Here is a tiny trained network, its code and every weight. The questions are about switching its units off for an input and a class, where a switched-off unit gives its printed mean instead of its output.

import numpy as np


def w(rows, s, z=0):
    codes = np.array(rows[::2]) - 128.0
    scale = np.full(codes.shape[1], s)
    scale[-1] = z or s
    return codes * scale


def f(y):
    return y / 2 * (1 + np.tanh(0.7978845608 * (y + 0.044715 * y**3)))


def log_softmax(a):
    a = a - a.max(-1, keepdims=True)
    return a - np.log(np.exp(a).sum(-1, keepdims=True))


def net(x, mask):
    res = np.array(x, float).reshape(1, 5) / 4 @ E
    y = f(res @ A[0][:, :-1].T + A[0][:, -1])
    res = res + np.where(mask, y, B[0][:, -1]) @ B[0][:, :-1]
    return log_softmax(res[-1] @ U[:, :-1].T + U[:, -1])


A, B = {}, {}
E = w([
[201,195,120,138,191,41,210,61,64],'x0',
[128,125,128,129,125,127,129,122,128],'x1',
[182,55,30,249,205,179,138,131,173],'x2',
[60,24,144,161,162,37,33,80,34],'x3',
[30,106,65,102,133,133,253,197,46],'x4',
],0.0058)
A[0] = w([
[92,184,232,30,70,81,119,121,88,5],'n1',
[203,253,81,89,75,247,232,190,229,160],'n2',
[20,80,45,93,116,119,231,211,39,140],'n3',
[95,180,220,49,74,98,118,123,89,49],'n4',
[66,77,142,127,60,221,56,213,208,173],'n5',
[94,176,209,45,69,93,117,118,94,43],'n6',
[176,59,32,224,213,173,131,113,139,39],'n7',
[68,35,133,156,153,62,69,98,53,68],'n8',
[192,208,122,133,213,57,189,54,79,154],'n9',
[202,209,123,138,208,61,198,52,84,175],'n10',
[207,134,215,147,111,112,12,63,195,136],'n11',
],0.0051,0.0013)
B[0] = w([
[86,175,63,176,121,113,119,141,174,185],'n1',
[61,117,195,141,187,54,1,200,39,253],'n2',
[194,227,140,92,210,202,178,55,122,223],'n3',
[86,181,44,193,119,95,122,136,198,175],'n4',
[65,81,95,79,80,182,97,48,65,211],'n5',
[83,174,55,184,119,102,126,137,199,174],'n6',
[33,220,36,208,119,72,81,156,208,207],'n7',
[125,154,190,132,189,83,68,167,79,198],'n8',
[47,65,103,87,65,166,97,75,85,205],'n9',
[57,75,108,96,69,165,97,81,78,211],'n10',
[188,218,137,84,208,203,179,54,111,210],'n11',
],0.0068,0.006)
U = w([
[96,173,28,204,108,74,126,153,234,97],'0',
[138,116,150,118,121,130,128,126,129,255],'1',
[112,115,247,128,188,52,69,193,66,75],'2',
[177,193,152,73,209,226,181,70,127,89],'3',
[85,27,99,72,2,185,120,82,94,92],'4',
[202,35,203,117,65,97,209,159,175,134],'5',
[246,53,187,126,56,83,230,205,214,60],'6',
],0.0081,0.0092)

Each question gives the input, the list of numbers given to net, and the class t.
The units are the neurons (one row each of A and B). Each row of codes is followed by its name. A weight is (code - 128) times the scale printed after its matrix; where a second scale follows, it is the last column's (A, B and U).
mask holds one flag per neuron, in row order. A switched-off neuron (its flag False) gives its mean, the last column of its row in B, instead of its output. The means were averaged over made-up inputs and are rounded, as every weight is.
A unit's drop is (log p(t) with every unit on - log p(t) with that unit switched off) / (log p(t) with every unit on - log p(t) with every unit switched off).
The circuit of an input: a set's keep is (log p(t) with only the set's units on - log p(t) with every unit switched off) / (log p(t) with every unit on - log p(t) with every unit switched off). Starting from all 11 units, units are removed one at a time, each time the one whose removal leaves the highest keep (on an exact tie, the one counted first), for as long as the keep stays at least 0.8.
units of the circuit, in order: the units of the circuit, biggest drop first
unit that matters most: the unit with the biggest drop
k most important neurons: the k neurons with the biggest drops, biggest first
drop when u is switched off: that unit's drop, to one decimal
input [4,-5,2,6,7], class 3: 2 most important neurons -> [n3; n2]
input [8,3,-6,1,-6], class 4: units of the circuit, in order -> [n9; n10]
input [-6,7,-7,7,-4], class 0: 4 most important neurons -> [n4; n6; n1; n2]
input [-3,2,-4,1,-1], class 0: units of the circuit, in order -> [n4; n6; n1]
input [-3,-4,-7,6,-5], class 0: units of the circuit, in order -> [n4; n6]
input [3,4,-6,3,7], class 3: 3 most important neurons -> [n3; n7; n2]
input [0,6,-5,-8,-4], class 2: most important neuron -> [n2]
input [-6,-2,-6,0,-6], class 0: 2 most important neurons -> [n4; n6]
input [6,-6,-7,-3,-4], class 0: units of the circuit, in order -> [n4; n1]
input [-1,2,-6,0,-7], class 3: 2 most important neurons -> [n11; n7]
input [8,1,-2,1,-7], class 4: 4 most important neurons -> [n9; n10; n3; n8]
input [7,3,3,6,-7], class 3: 2 most important neurons -> [n11; n2]
input [7,-4,-4,7,-8], class 3: 2 most important neurons -> [n11; n2]
input [-6,1,1,-6,3], class 2: unit that matters most -> n2
input [-8,-1,1,-5,0], class 4: 2 most important neurons -> [n5; n8]
input [-3,6,-7,-5,3], class 0: units of the circuit, in order -> [n4; n6]
input [0,0,2,-6,5], class 2: 2 most important neurons -> [n2; n11]
input [1,5,-4,4,8], class 3: 2 most important neurons -> [n3; n2]
input [8,-1,5,7,1], class 4: 2 most important neurons -> [n9; n10]
input [3,-3,4,-6,-4], class 2: units of the circuit, in order -> [n2]
input [1,-4,-5,5,2], class 0: drop when n4 is switched off -> 0.3
input [1,-3,-8,4,5], class 0: drop when n1 is switched off -> 0.1
input [-3,5,-5,1,2], class 0: drop when n11 is switched off -> 0.1
